[108 138 138 139 127 100  46 118  66  92 102]  Zofuf
[ 72 112 108  90 125 129 112 103  45 126 131]  zuku
[115 109 138 139 127 109 104 127 128 125  99]  Bam
diff Bam: [115 109 138 138 127 109 104 127 128 125  99]
3, [139]
next: [109 138]
[139 127 109]
next: [115 109 138 139 127 109]
[104 127 128]
diff Bam: [115 108 138 139 127 109 104 127 128 125  99]
1, [109]
diff zuku: [ 72 113 108  90 125 129 112 103  45 126 131]
1, [112]

[133 155 110 172  63 108 197  51  56 170  64 171 188 197 185 198 197 118
 101 194 153 158 189] -> fud
[133 129 196 144 185 178 175  93 107 196 128 139  94 104 139 154 196  84
 190  95 134 126 180] -> miv
[171  87  76 100  78 166 113  60  95 171 138 201 105  79  94 101 139 173
  72 202 146 122  92] -> fosi
[171  87  76 100  78 166 113  60  95 171 138 201 133  87 189 130 165  74
 167 163 152 129 186] -> lize
[144 185  54  86 162 122  76 151 115 106 202 121 105 122 181  96 108 161
  89 178 121  97  73] -> bez
next: [105 122 181  96 108 161]
[ 89 178 121]
diff fosi: [171  87  76 100  78 167 113  60  95 171 138 201 105  79  94 101 139 173
  72 202 146 122  92]
5, [166]
diff bez: [144 185  54  87 162 122  76 151 115 106 202 121 105 122 181  96 108 161
  89 178 121  97  73]
3, [86]
diff lize: [171  87  76 100  78 166 113  60  95 170 138 201 133  87 189 130 165  74
 167 163 152 129 186]
9, [171]
diff fud: [133 155 110 172  63 108 197  51  56 170  64 171 188 197 185 198 197 118
 101 194 153 158 190]
22, [189]
diff lize: [171  87  76 100  78 166 112  60  95 171 138 201 133  87 189 130 165  74
 167 163 152 129 186]
6, [113]
diff miv: [133 129 195 144 185 178 175  93 107 196 128 139  94 104 139 154 196  84
 190  95 134 126 180]
2, [196]

[153  98 176 112 151 145 139 109  90 144  66 159 103 131 141 198  69  89
 141 107 118  52 117 153  52  86 101 112 110 122 188 150 112 168  97  72
 121] -> beg
[150  99 171 122 136 148 150 114  84 118  39 141  83 122 158 190  66 116
 113 124 117  77 151 161  50  69  96  86  90  86 178 138  81 197  98  47
 106] -> gudif
[153  97 174 117 148 145 142 111  88 136  57 153  95 127 146 196  69  99
 132 112 115  61 129 156  50  80 101 106 103 112 184 145 100 177  96  64
 118] -> purut
[155  99 178 109 158 142 131 103  92 161  84 172 114 130 129 202  70  74
 158  95 118  38  95 146  51  96 103 129 121 142 195 156 128 151  98  85
 133] -> rog
[150  98 173 120 140 149 146 113  89 125  49 147  89 126 154 192  68 109
 122 119 116  68 141 159  50  74 100  95  96 100 183 142  90 189  97  54
 112] -> zige
[154  99 177 109 160 142 130 105  92 159  82 169 114 132 130 203  72  76
 156  97 115  41  96 148  53  93 101 128 121 141 193 156 127 153  99  85
 131] -> foz
[151  97 176 113 152 144 138 109  91 146  71 161 104 129 139 198  69  89
 143 106 116  51 116 152  51  87 100 114 110 125 189 151 111 168  97  71
 124] -> baza
[150  98 173 119 143 147 146 112  87 130  53 151  91 127 150 194  69 104
 126 115 115  66 136 158  50  77 101  99  98 105 182 141  94 183  96  58
 113] -> Buku
next: [111  88 136  57 153  95 127 146 196  69  99]
[132 112 115]
next: [196  69]
[ 99 132 112]

[172 174  96  72 154 188  89 165  88 162 160  92 159 156 119 157 147  87
 121] -> Bogo
[ 95  80 199 181 117  70 200  74 147  60 113 168 111  89  88  97  87 203
  45] -> liv
[110  97 150 175 101 102 157 144 184 113  89 168 111  97  60  88  64 171
  81] -> dib
[ 77  98 186 190  74 108 157  66 181  75  97 189 117  88  89  96  88 181
 107] -> libas
diff libas: [ 77  98 186 190  74 108 157  66 181  76  97 189 117  88  89  96  88 181
 107]
9, [75]
next: [113  89 168 111  97  60  88]
[ 64 171  81]

